Below is a small trained network, with its code and all its weights. Each question gives an input and a target symbol and asks what happens when units are switched off, that is, made to give their printed mean instead of their output.

import numpy as np


def w(rows, s, z=0):
    codes = np.array(rows[::2]) - 128.0
    scale = np.full(codes.shape[1], s)
    scale[-1] = z or s
    return codes * scale


def f(y):
    return np.maximum(y, 0)


def softmax(a):
    e = np.exp(a - a.max(-1, keepdims=True))
    return e / e.sum(-1, keepdims=True)


def log_softmax(a):
    a = a - a.max(-1, keepdims=True)
    return a - np.log(np.exp(a).sum(-1, keepdims=True))


def net(x, mask):
    ids = ['ΓΨβεστω'.index(c) for c in x.split()]
    T = len(ids)
    res = E[ids] + P[:T]
    u = 0
    for l in range(2):
        r = res
        for j in range(3):
            rows = slice(3 * j, 3 * j + 3)
            q, k, v = (r @ M[l][rows].T for M in (Q, K, V))
            z = softmax(np.where(np.tri(T) > 0, q @ k.T / 3**0.5, -1e9)) @ v
            o = O[l][rows]
            res = res + np.where(mask[u + j], z, o[:, -1]) @ o[:, :-1]
        u += 3
        y = f(res @ A[l][:, :-1].T + A[l][:, -1])
        res = res + np.where(mask[u : u + 12], y, B[l][:, -1]) @ B[l][:, :-1]
        u += 12
    return log_softmax(res[-1] @ U[:, :-1].T + U[:, -1])


Q, K, V, O, A, B = {}, {}, {}, {}, {}, {}
E = w([
[185,182,46,58],'Γ',
[55,220,159,26],'Ψ',
[7,108,65,74],'β',
[107,116,80,99],'ε',
[154,123,74,90],'σ',
[123,213,92,42],'τ',
[100,131,189,73],'ω',
],0.018)
P = w([
[51,54,51,237],'0',
[127,254,43,87],'1',
[118,198,48,74],'2',
[235,126,226,91],'3',
[217,117,189,89],'4',
[162,128,149,100],'5',
[165,115,174,97],'6',
[155,117,160,105],'7',
[114,102,145,112],'8',
[129,92,116,120],'9',
[118,82,90,130],'10',
[91,49,125,157],'11',
[196,129,135,137],'12',
[110,103,74,151],'13',
],0.0082)
Q[0] = w([
[134,104,94,34],'0.h1',
[38,137,241,142],'0.h1',
[57,196,96,142],'0.h1',
[122,52,192,118],'0.h2',
[160,245,254,223],'0.h2',
[42,107,110,104],'0.h2',
[215,102,117,15],'0.h3',
[24,81,126,98],'0.h3',
[201,182,217,196],'0.h3',
],0.0078)
K[0] = w([
[50,4,108,153],'0.h1',
[119,87,92,117],'0.h1',
[171,139,188,144],'0.h1',
[96,146,123,44],'0.h2',
[175,168,147,91],'0.h2',
[100,163,152,84],'0.h2',
[89,185,125,223],'0.h3',
[160,136,62,211],'0.h3',
[127,176,146,53],'0.h3',
],0.012)
V[0] = w([
[151,95,91,223],'0.h1',
[134,255,107,38],'0.h1',
[80,183,216,170],'0.h1',
[157,86,156,220],'0.h2',
[95,170,74,190],'0.h2',
[149,77,83,88],'0.h2',
[117,150,232,53],'0.h3',
[124,86,113,182],'0.h3',
[214,26,79,106],'0.h3',
],0.0089)
O[0] = w([
[254,148,81,55,65],'0.h1',
[62,200,79,185,205],'0.h1',
[108,158,220,114,99],'0.h1',
[67,82,181,67,9],'0.h2',
[128,154,177,74,136],'0.h2',
[160,143,153,110,149],'0.h2',
[106,118,157,134,122],'0.h3',
[140,161,115,40,93],'0.h3',
[177,57,78,156,103],'0.h3',
],0.0073,0.012)
A[0] = w([
[65,28,141,169,59],'0.n1',
[175,108,235,254,253],'0.n2',
[71,184,206,49,161],'0.n3',
[59,126,197,195,94],'0.n4',
[121,133,59,112,97],'0.n5',
[147,151,63,45,21],'0.n6',
[133,163,74,17,116],'0.n7',
[176,4,143,94,168],'0.n8',
[191,165,66,85,111],'0.n9',
[108,129,109,29,172],'0.n10',
[177,115,28,206,169],'0.n11',
[55,50,122,120,170],'0.n12',
],0.0079,0.004)
B[0] = w([
[150,78,118,132,143],'0.n1',
[85,150,15,59,172],'0.n2',
[138,1,56,177,246],'0.n3',
[43,91,130,130,218],'0.n4',
[124,186,221,152,216],'0.n5',
[93,43,103,119,197],'0.n6',
[203,129,195,71,241],'0.n7',
[116,174,29,180,136],'0.n8',
[71,145,95,208,222],'0.n9',
[225,163,125,150,195],'0.n10',
[48,128,94,116,255],'0.n11',
[68,165,206,47,167],'0.n12',
],0.0059,0.0064)
Q[1] = w([
[104,144,205,146],'1.h1',
[109,82,54,243],'1.h1',
[115,211,107,253],'1.h1',
[129,124,179,135],'1.h2',
[152,136,173,189],'1.h2',
[74,215,163,126],'1.h2',
[50,169,90,131],'1.h3',
[153,62,207,101],'1.h3',
[151,150,87,190],'1.h3',
],0.011)
K[1] = w([
[79,206,192,71],'1.h1',
[208,115,79,85],'1.h1',
[136,37,163,66],'1.h1',
[190,143,122,79],'1.h2',
[236,254,65,77],'1.h2',
[64,125,212,145],'1.h2',
[71,109,41,109],'1.h3',
[86,168,249,78],'1.h3',
[193,115,35,141],'1.h3',
],0.007)
V[1] = w([
[161,175,149,132],'1.h1',
[71,162,171,122],'1.h1',
[140,121,144,253],'1.h1',
[75,127,113,167],'1.h2',
[173,140,65,216],'1.h2',
[113,37,89,168],'1.h2',
[132,51,103,143],'1.h3',
[212,137,88,133],'1.h3',
[127,127,174,74],'1.h3',
],0.015)
O[1] = w([
[159,191,85,120,98],'1.h1',
[74,90,88,197,147],'1.h1',
[76,209,248,183,113],'1.h1',
[194,165,156,155,250],'1.h2',
[56,196,158,53,140],'1.h2',
[160,255,227,117,165],'1.h2',
[199,62,144,59,129],'1.h3',
[60,65,149,99,122],'1.h3',
[108,114,34,154,34],'1.h3',
],0.0067,0.019)
A[1] = w([
[143,101,213,92,137],'1.n1',
[145,254,174,159,253],'1.n2',
[209,76,170,154,68],'1.n3',
[80,170,115,130,56],'1.n4',
[226,131,144,100,151],'1.n5',
[213,133,99,85,140],'1.n6',
[117,82,100,94,164],'1.n7',
[42,116,71,13,128],'1.n8',
[128,49,127,104,206],'1.n9',
[144,88,133,80,155],'1.n10',
[26,111,125,168,147],'1.n11',
[146,184,69,94,205],'1.n12',
],0.0095,0.0057)
B[1] = w([
[243,13,44,154,151],'1.n1',
[94,54,113,98,253],'1.n2',
[48,115,208,254,131],'1.n3',
[164,197,86,119,151],'1.n4',
[164,63,174,148,146],'1.n5',
[69,128,171,166,149],'1.n6',
[149,203,148,106,146],'1.n7',
[81,245,124,148,173],'1.n8',
[153,204,93,141,146],'1.n9',
[136,115,129,221,147],'1.n10',
[115,155,78,131,152],'1.n11',
[128,102,130,107,158],'1.n12',
],0.0068,0.033)
U = w([
[108,207,205,88,70],'Γ',
[43,112,133,149,131],'Ψ',
[160,2,42,171,242],'β',
[201,168,213,96,124],'ε',
[23,57,209,36,188],'σ',
[123,140,60,138,1],'τ',
[139,153,218,205,140],'ω',
],0.0056,0.0037)

Each question gives the input, a string of symbols that net reads in full, and the target symbol t.
The units are the heads (3 rows each of Q, K, V and O) and the neurons (one row each of A and B). Each row of codes is followed by its name. A weight is (code - 128) times the scale printed after its matrix; where a second scale follows, it is the last column's (O, A, B and U).
mask holds one flag per unit, layer by layer, with each layer's heads first. A switched-off unit (its flag False) gives its mean, the last column of its rows in O or B, instead of its output. The means were averaged over made-up inputs and are rounded, as every weight is.
A unit's drop is (log p(t) with every unit on - log p(t) with that unit switched off) / (log p(t) with every unit on - log p(t) with every unit switched off).
The circuit of an input: a set's keep is (log p(t) with only the set's units on - log p(t) with every unit switched off) / (log p(t) with every unit on - log p(t) with every unit switched off). Starting from the 12 units with the biggest drops (on a tie, the unit counted first), units are removed one at a time, each time the one whose removal leaves the highest keep (on an exact tie, the one counted first), for as long as the keep stays at least 0.8.
circuit, biggest first: the units of the circuit, biggest drop first
top k neurons: the k neurons with the biggest drops, biggest first
k most important neurons of layer l: the k neurons of layer l with the biggest drops, biggest first
heads that matter: for each layer, one digit per head in row order, 1 if its drop is at least 0.15 and else 0, layers parted by /
input β ε Ψ, target τ: heads that matter -> 111 / 111
input σ Ψ Ψ σ Ψ, target ε: 3 most important neurons of layer 0 -> 0.n9, 0.n6, 0.n8
input Ψ ε β Ψ ω ω τ β, target ω: top 2 neurons -> 0.n3, 0.n4
input σ Ψ σ β Ψ σ τ Ψ Ψ σ β, target ε: circuit, biggest first -> 0.h1, 0.h3, 1.n2, 1.h1
input ε τ σ σ Γ ε ε τ σ ω Ψ β ε, target Γ: 4 most important neurons of layer 1 -> 1.n2, 1.n8, 1.n1, 1.n7
input ε β β, target Γ: circuit, biggest first -> 1.h2
input Γ Γ ε ω Ψ Ψ σ, target σ: circuit, biggest first -> 1.h3, 0.h1
input Γ Γ Γ, target σ: top 3 neurons -> 1.n2, 0.n9, 0.n6
input Γ β ω, target σ: top 2 neurons -> 0.n9, 0.n6
input ω ω τ β β Ψ Γ, target β: 2 most important neurons of layer 1 -> 1.n8, 1.n7
input Ψ σ τ Ψ, target ω: circuit, biggest first -> 1.h2, 0.n3, 0.h1, 1.h1
input Γ β τ β σ Γ ε Ψ τ Γ ω ω ε, target σ: circuit, biggest first -> 0.h1, 1.h3
input Ψ β τ Γ Ψ Γ ω σ β, target ω: top 2 neurons -> 0.n4, 0.n3
input σ Γ Ψ Ψ Γ Γ ω Γ σ Γ ε Ψ Ψ ε, target ε: heads that matter -> 101 / 101
input β Γ Γ ω, target τ: heads that matter -> 110 / 011
input σ Ψ ω ε, target ε: top 2 neurons -> 1.n2, 1.n1
input ω ω σ Ψ Ψ Ψ β σ τ ε τ, target β: circuit, biggest first -> 1.h2, 0.h1, 0.h3
input Ψ β β ω ω ε ε ω σ ε, target ω: circuit, biggest first -> 1.h2, 0.h1, 0.n4, 1.h1
input Γ β Ψ Ψ Γ Γ Ψ Ψ ω Γ ω σ ε Ψ, target σ: circuit, biggest first -> 1.h3, 0.h1
input ω Ψ ε Γ, target β: circuit, biggest first -> 1.h2, 0.h1
input τ Γ Γ ω, target Ψ: heads that matter -> 100 / 001
input Ψ Γ Γ ω τ τ, target ω: circuit, biggest first -> 1.h2, 0.h1, 0.n3, 1.h1
input τ Γ ω ω ω Γ τ, target Ψ: heads that matter -> 100 / 101
input Γ σ σ, target Γ: 3 most important neurons of layer 0 -> 0.n3, 0.n7, 0.n5
input σ ε ω, target ε: circuit, biggest first -> 0.h1, 1.h1
input ε Ψ ε Γ Γ Ψ ε Γ β Ψ σ Ψ ω Γ, target Γ: 3 most important neurons of layer 1 -> 1.n2, 1.n8, 1.n1
input τ Ψ Ψ, target Ψ: top 3 neurons -> 0.n3, 1.n1, 1.n2
input σ β Ψ Ψ τ ω τ Γ Ψ Ψ β ω, target ε: circuit, biggest first -> 0.h1, 1.h1, 0.h3
